Each row has a class, written as a number after it.
[ 163 -132 -105  -31  191  160   72 -109  -46 -123  135   42   32   29
 -215   41  -80  369   91 -183   21   49   43  179 -130 -150    7  -62
   84   50  -25  180 -119  123] : 1
[ 334  -57  -34 -152  119  177  -84 -169  257 -117 -195 -223  -84  126
 -196 -122  -13  274  130  -83 -142  190 -152  131 -146    1  -30  156
  157  -59  256  141 -147  121] : 6
[ 173  -62   62 -126  168  169   38 -162    9 -148  -63  -79 -102   -2
 -106 -152  -63  295  112    0  -89  144  -66  139  -77   22   21  166
  106   36  -64  111 -242   73] : 4
[ 123 -130   34 -129  319  255  -18 -166   81  -67  -79 -187 -146  -17
  -32 -248 -113  186  123  -64  -27   88 -127   12 -179   26  -95  129
   36   12   77  249 -177  122] : 6
[-303  -23   56  152 -109  170  134 -120  -13   96  402 -185  171 -311
  309  -18   47  -70  -41   63 -255  188  124 -225 -364  506 -190  135
   98  131 -367  -18  170 -160] : 3
[ 400   12  125   10  329  119  190  259 -590  -42 -136    0    3 -443
  472  -75  298   53   71  -49  188  242 -380  261 -253  125   88  219
   72 -240  -84   66  194  194] : 2
[-339  -61   73  171 -201  138   91 -328  191  198  299  -54  163 -194
  125   34   75  -22  -16  113 -375   32  198 -161 -162  307 -148   40
   32   98 -406  -64  119 -169] : 3
[-315   50 -293  256 -151   11  235  -38 -221  178  179  -25  224 -355
  563  -65   55   71  -14  217   21  -77  247 -267  -78  342 -327  154
  -47  153 -705  -81  161   60] : 7
[ 173 -157   62 -151  180  188   78 -278   98  -67   78 -175  -65  -42
  -46 -119  -24  308  126   77  -79  201   21    4 -186   90 -113  126
   98   35   53  197  -27  151] : 1
[ 183  -66  164 -247  195  152   98 -193 -356   61  104 -122   11 -469
  249  -20  147  -51   29  -14  223  175 -155  -82 -274  203    7  232
   40 -158 -188  -42   69   66] : 5
[ 316  -48   76 -251   99 -166  210  -31 -252 -282   44 -282  115 -234
  356   17  135  -37   57   -7  153  179 -325  167 -378  166  -27  287
  125 -192   50 -170  302  172] : 3
[  17 -211   48 -365  161  172    9  -88   66  -69  470 -341  102  170
 -186 -169 -276  191  134 -345 -110  120   23  -39 -407   43  -49  -36
   90   97  146  224   72  152] : 0
[  30  222 -164 -114  233  313  210  -69 -432   87  -19  -73  -99 -253
  303 -261   66   45  229  186  185  190  -29  257 -305   75 -115  238
  294    7 -520   29 -253   -7] : 1
[ 157 -147   58 -200   52  107    0 -266  205  148  172 -202   64  -37
  -57  -11  -97  254   22  -23  -89  241    9 -204  -61  161 -207  102
   62  -36   67   52  109  162] : 3
[  19  151 -241 -157  306  311  306  -45 -563  -59 -121  -30 -203 -278
  291 -119  -18  107  183  286   -9  283 -116  437 -247  -11 -136  341
  229   38 -649  -14 -366  -27] : 0
[ 164  163   19 -183  231  -59  142  140 -696 -264   20 -158   61 -321
  500    0  119  -57   64 -191  305  104 -297  -43 -252  178   35  264
   12 -166  -71  -72   48  134] : 6
[ 209   18   37  -82  367  179  183  130 -512 -162   40 -112   26 -433
  422  -56  119  -32  100   24  342  140 -214   -5 -301  169    9  250
   71 -163 -225   63  132  122] : 4
[-168   49   76  210  -92   48  127  -48  -42  293  -15    1   42 -238
  335 -127  280  -63  107  211 -170 -112   63    4 -171  350 -150  273
   77   93 -427  -91   87 -118] : 5
[ 102   56 -205 -155  132  278  234  -86 -662   88 -148  188 -138 -418
  385 -216   78   56  208  128   87   50  -51  466 -168 -104  -46  306
  226    1 -899    2 -496   16] : 4
[ 381   49   52 -263  184   65  180   74 -563  -88  -38 -160   36 -444
  544  -25  217   60   86  -48  191  190 -336   79 -350  202  -34  358
  107 -227 -199  -89  277  222] : 7
[ 206   66  -84  -74  438  119  137  230 -585   63  305 -336 -106 -300
  341 -114   31   88  -97 -275  534  -31 -363  174 -719   37 -208  244
  197 -116  -46  210  330  259] : 4
[ -10 -184  135  -37  272  197   27  -50  128  108  233 -177  -14  -94
  -78  -60  -74  135   20   15  -14  188   36 -241 -198  291 -168  100
   78   72  113  227   53   30] : 7
[-197   -8  255  126 -157  153   63 -275  132    7  289   13   52 -363
  176 -166  152  -42    0   69 -365   98   -6 -260 -321  411  -97  149
   90  146 -376 -156 -195 -274] : 3
[ 171 -132 -163  -49   26  170    7    2   20  102  186  -92  216  -10
  -78 -166  -10  180   57 -299 -121  -10  101  -56 -207  116   -2  -90
   25   67 -121   65 -164  176] : 4
[ 288  -52   60 -226  213  105  166  -99 -440  -82 -140  -65  -73 -392
  405  -83  222  -41   73   24   71  190 -301  134 -218  121   50  318
   53 -230 -224 -120 -108  127] : 2
[   2  189  -45 -122  110  316  181 -122 -591  222   46   89  -91 -213
  336 -225  104    9  189   80 -129  200   37  339 -119  -56  -11   99
  210  -14 -717   16 -455  -73] : 2
[ 182  107 -143 -177  430  329   50 -130 -209 -159 -236 -305 -211   73
  -97 -283  -49  295  232  -44  173  156 -159  114 -268   77  -30  219
  294   93  101  269 -301  173] : 4
[ 325   49   13 -211  180  -25  151   47 -431 -128 -166 -169    0 -368
  472    8  147  -45   35   98  216   85 -256  -17 -182  196  -49  392
  -20 -213 -163 -120  183  171] : 5
[ -51  135  -88  -15   89  345  254 -271 -310  201 -129   16  -90 -291
  370 -150  154   21  187  409 -173  238   54  318  -22  144 -100  204
  192  -28 -635  -74 -404  -63] : 4
[ 357  -85  128 -227  236   79  175    8 -455 -248  -80 -180  -80 -398
  403 -109  184   -1  125   47  237  161 -317   56 -365  163   31  386
  124 -151 -169  -31   90  151] : 0
[-163 -249  -29 -198  435  390  110 -244 -265  -14  241  -68  -80 -269
 -107   94 -117   59  130  -74  229  192   67   39 -371   77  -45   26
  241  161 -145  317   53  -95] : 7
[ 144  208 -125 -104  137  348  235 -163 -479   51 -286   -8 -138 -245
  505 -315  124   15  285  304 -138  202  -93  377  -75    8  -40  257
  179  -61 -555  -23 -420   26] : 1
[ 274  158   69 -255  282  113  171  154 -700  -85   -2 -181    3 -464
  520  -40  174  -45   93  -42  401  205 -324   -9 -376  239   -9  339
  155 -214 -179   -3  281  180] : 4
[-317 -151  160   49 -267  188  139 -234   66  234  447  -77  212 -390
  251  -21   76  -70  -25   52 -276   43  120 -291 -324  489 -136   -8
   77  109 -372  -84  137 -144] : 0
[ 151   27   40  118  240  271  248 -118 -365  -31 -349   80 -184 -356
  408 -331  195  -82  202  435  -56  281 -148  363  -33   27   -6  284
  234  -10 -549   14 -521  -54] : 5
[ -64    6  -24 -104   20  257  266 -159 -223  189    9  137  -72 -265
  255 -266   12   56  197  360 -273  115   67  248  -76   53 -108  198
  131   82 -755  -70 -381 -129] : 0
[ 290   67   80 -219  405   70  129  -15 -311 -160 -246 -311 -201 -392
  312 -214  200 -189  108  283  486   55 -299   -9 -419  205  -75  487
  126 -161 -161  -45   84  123] : 7
[  10  109   -5   60  100  189  125 -245 -178  186   26  -55  -13 -192
  210 -241  172   26   85  170  -43  111   87   62  -69  129  -85   56
   93  -25 -430  -34 -462   -7] : 6
[-250   21    8  351 -177  131  132 -247  -22  105   13   42   75 -213
  228  -84  180  -88   11  260 -420   32  128  -32  -21  194  -40  155
  135   90 -643  -78 -271 -193] : 2
[ 163  127 -123   12  197  142  201   -7 -374  -65 -219  -46  -82 -219
  417 -113  114  -34  161  360   -1  138  -23  283  -19   91  -75  239
  128  -16 -383  -22 -336  -37] : 2
[-261 -145   30   90 -376  238  178 -328  171  291  314   26  227 -203
  116  -28   36   88  -87   62 -764   25  145  -46 -135  308  -72   -3
  110   23 -575 -113 -186  -69] : 5
[  65    3  -10   29  327  210  221   15 -459  -54  105 -266   29 -536
  448   27  116 -137   15   98  488  164 -190 -208 -501  371 -138  329
  165 -106 -190   65  449  118] : 1
[  49  -14  144  -76   95  252  -64 -202 -118  158   70  -98  -56 -127
   77 -255  -78  142  -15 -258 -147  195 -219 -166 -125  109  -32   37
  118   44  123  147 -171   63] : 5
[ 408  106  -81 -248  262   40  186    1 -510 -202 -258 -198  -66 -376
  407  -79  221  -11  113   96  377  153 -335   83 -361  136  -18  405
  185 -205 -167  -87  167  195] : 0
[  16  210 -160   18  238  372  238 -250 -328   53 -269  -98 -182 -287
  301 -180  135  -38  240  483  123  146   34  317 -160  143 -134  302
  236   22 -520   -4 -378  -49] : 5
[ 335   33   78 -180  213  -17  184  -41 -511 -161 -204 -118  -82 -487
  554  -83  194   16   79   79  269  147 -355   86 -269  209  -84  484
   34 -191 -258 -110   82  140] : 0
[-236   24  162   95 -290  174  105 -235  101  117  270  -49  203 -215
  275 -203  129  -41   63   46 -554  196   74 -260 -235  463  -54   87
  165   94 -387  -84  -97 -219] : 2
[-103  246 -211  291  240  330  201  -89 -181  136 -362   19 -116 -231
  313 -326  209 -268  167  529   95   12   24    2   -8  156  -83   75
  279   56 -519  -52 -520 -188] : 3
[ 415   25  124 -185  201 -182  193  -50 -451 -352 -428  -62  -78 -344
  501 -137  247  -32  123  197   99   91 -325  109  -71  150   29  469
   11 -155 -219 -143 -135  115] : 7
[ 334   31   77 -312  260    3  208  262 -693 -109   88 -117   91 -454
  550   44  203  115  100 -189  240  257 -384  128 -368  187  -25  296
   97 -236 -206  -75  282  214] : 6
[ 433   93  -69 -160  240 -116  147  429 -749 -169 -138 -149  -17 -400
  661 -155  200   60   60 -195  320  112 -459  289 -383  205  -12  515
  153 -166 -101  -28   82  209] : 0
[-227  -22   77  219  -88  223  206 -219   73  200  169  -74  104 -289
  224   40  217   87   48  246 -266   93   64   46 -228  393 -147  137
  183    9 -340  -15   49 -107] : 5
[ 254   76   69 -197  315  120  178  149 -517 -231  -35 -209  -23 -407
  469 -128  130  -78  103  -45  272  206 -361  127 -463  197   -1  298
   68 -182 -101    7  198  134] : 6
[  16  -44   27  149 -219   42   92 -233  -18   62  -46  -62  145 -332
  414 -137  160    0  -31  207 -245  -53   21 -189   61  315  -67  146
  -10  -20 -271 -109 -227   82] : 5
[ 397   39   96 -246  207    2  185   -3 -545 -157 -290 -167  -68 -419
  521 -196  257 -114  133   63  265  176 -455  114 -290  165   36  409
  201 -224 -143 -131   -6  182] : 6
[-318 -149  220   36  229  248  245 -107 -620 -166  296  104  -22 -485
  297 -132  103 -163   40 -253  216  296 -193  -45 -423  192  216  133
  123  -21 -377   77  -21 -170] : 7
[  30   54   64  143 -131  160  162  -66  143   82   20 -157   43 -179
  325 -115  215  179   74  320 -376   83   -2  -29 -182  394 -204  167
  120   -2 -263  -42  -30   -7] : 0
[ -75 -130   65  -58  253  357   41  -20    7   12  293 -110   27 -120
 -118  -97 -131   91   77  -59  -45  177   75  -86 -275  219    3  -57
  171  126   70  283  -71  -48] : 1
[ 236   98  112 -242  272    9  175  -94 -518 -264  -94 -205  -52 -400
  432  -60  172  -73  122  122  324  210 -269   12 -288  183   10  422
   85 -171 -207 -110  132  127] : 2
[ 225  239 -202   66  197  228  189 -103 -189  105 -404 -216 -116 -256
  461 -212  234 -189  160  511   68  130  -51  171 -263  340 -214  369
  302  -29 -276  -24  -68  -29] : 2
[  96 -210   75  -13  211  329   -5 -132  153    6  122   -2   -4 -110
 -232  -25   -1  281   96  -18 -105  228   35   18  -81   40   48  -19
   88   19   78  214  -76   59] : 6
[ 391  101   34 -143   92  -38  157   77 -570 -124 -113  -35   28 -387
  592  -15  244  -88   35   77  220   41 -287 -208 -134   88   12  246
   47 -190 -222 -218  250  145] : 0
[-335  422    7 -142  250  453  142 -239 -472  212  258  -38  -69 -268
  214   29   93    7  201  138  -61  106  243  491 -301  248  -84   16
  162   48 -491   43 -330 -177] : 7
[   4 -112    0   20  293   93  -16 -105  297  -63   91 -251  -55   46
 -229  -23  -65   54  -23  115   70   17  153   -9 -166  174 -100   65
  -49   55  120  139  -39    9] : 3
[  79  262   68  118  141  165  202 -312 -100  237 -405 -148 -107 -347
  553 -321  319  -37  108  579   31   26  -76  201   35  320 -181  139
   86 -104 -352 -112 -365  -25] : 5
[  35  236 -322   25  495  444  230 -182 -398  167 -222  -33 -100 -323
   14  -78  215   61  240  279  380  -56   51  384 -378  -54  -88  138
  283   17 -712   25  -43   63] : 6
[  97  -40  200 -185  258  174  105  -55 -510 -280  195 -170  -19 -454
  319  -61   40 -169   42 -152  339   65 -291 -111 -449  126  116  143
   81  -87  -84   22   77    9] : 1
